Here is a tiny trained network, its code and every weight. The questions are about switching its units off for an input and a class, where a switched-off unit gives its printed mean instead of its output.

import numpy as np


def w(rows, s, z=0):
    codes = np.array(rows[::2]) - 128.0
    scale = np.full(codes.shape[1], s)
    scale[-1] = z or s
    return codes * scale


def norm(h):
    return h / np.sqrt((h * h).mean(-1, keepdims=True) + 1e-5)


def f(y):
    return np.maximum(y, 0)


def log_softmax(a):
    a = a - a.max(-1, keepdims=True)
    return a - np.log(np.exp(a).sum(-1, keepdims=True))


def net(x, mask):
    res = np.array(x, float).reshape(1, 3) / 4 @ E
    u = 0
    for l in range(2):
        y = f(norm(res) @ A[l][:, :-1].T + A[l][:, -1])
        res = res + np.where(mask[u : u + 3], y, B[l][:, -1]) @ B[l][:, :-1]
        u += 3
    return log_softmax(norm(res)[-1] @ U[:, :-1].T + U[:, -1])


A, B = {}, {}
E = w([
[123,79,156,123,103,50,147,255,145,125],'x0',
[134,91,103,35,109,151,134,120,78,94],'x1',
[134,122,118,125,174,122,84,115,145,96],'x2',
],0.0067)
A[0] = w([
[205,63,149,135,101,123,230,241,110,144,8],'0.n1',
[92,238,130,116,41,147,240,254,115,138,79],'0.n2',
[111,103,107,33,62,206,144,29,66,193,148],'0.n3',
],0.0035,0.0011)
B[0] = w([
[55,100,169,39,45,66,153,32,147,188,236],'0.n1',
[204,111,129,170,135,36,106,153,209,110,225],'0.n2',
[142,92,254,156,240,85,122,186,58,169,255],'0.n3',
],0.0068,0.004)
A[1] = w([
[83,112,89,126,106,182,69,168,154,165,75],'1.n1',
[126,96,139,55,115,143,159,253,79,84,7],'1.n2',
[154,135,127,113,174,164,62,213,141,89,203],'1.n3',
],0.0071,0.002)
B[1] = w([
[207,69,97,108,83,135,115,171,70,217,128],'1.n1',
[115,172,140,254,128,208,206,85,89,216,253],'1.n2',
[184,124,106,48,151,73,49,73,81,95,220],'1.n3',
],0.0077,0.0034)
U = w([
[125,228,62,198,76,174,127,92,232,135,136],'0',
[137,130,63,142,45,150,121,182,158,87,53],'1',
[185,121,120,91,170,74,51,100,112,40,222],'2',
[97,107,46,86,58,227,117,215,176,69,3],'3',
[92,58,146,93,22,5,162,201,159,143,158],'4',
[140,127,159,157,144,183,163,71,52,195,124],'5',
[124,123,67,93,81,184,152,190,156,52,24],'6',
],0.011,0.0056)

Each question gives the input, the list of numbers given to net, and the class t.
The units are the neurons (one row each of A and B). Each row of codes is followed by its name. A weight is (code - 128) times the scale printed after its matrix; where a second scale follows, it is the last column's (A, B and U).
mask holds one flag per neuron, layer by layer. A switched-off neuron (its flag False) gives its mean, the last column of its row in B, instead of its output. The means were averaged over made-up inputs and are rounded, as every weight is.
A unit's drop is (log p(t) with every unit on - log p(t) with that unit switched off) / (log p(t) with every unit on - log p(t) with every unit switched off).
top k neurons: the k neurons with the biggest drops, biggest first
drop of u: that unit's drop, to one decimal
input [-1,-4,3], class 2: top 2 neurons -> 0.n1, 1.n2
input [3,7,7], class 5: top 2 neurons -> 1.n2, 0.n2
input [0,-2,-1], class 0: top 3 neurons -> 0.n3, 0.n1, 1.n3
input [0,-4,-1], class 0: top 3 neurons -> 0.n3, 0.n1, 1.n3
input [-2,8,7], class 5: top 3 neurons -> 1.n2, 0.n2, 0.n3
input [2,2,3], class 5: top 2 neurons -> 1.n2, 0.n2
input [-3,-5,-4], class 0: top neuron -> 0.n3
input [-1,-5,2], class 0: top 3 neurons -> 0.n3, 0.n2, 1.n3
input [1,-1,2], class 2: drop of 0.n1 -> 3.3
input [-3,-7,-6], class 0: drop of 0.n3 -> 0.5
input [-2,7,3], class 5: drop of 0.n2 -> 0.4
input [3,8,3], class 5: drop of 0.n1 -> 0.0
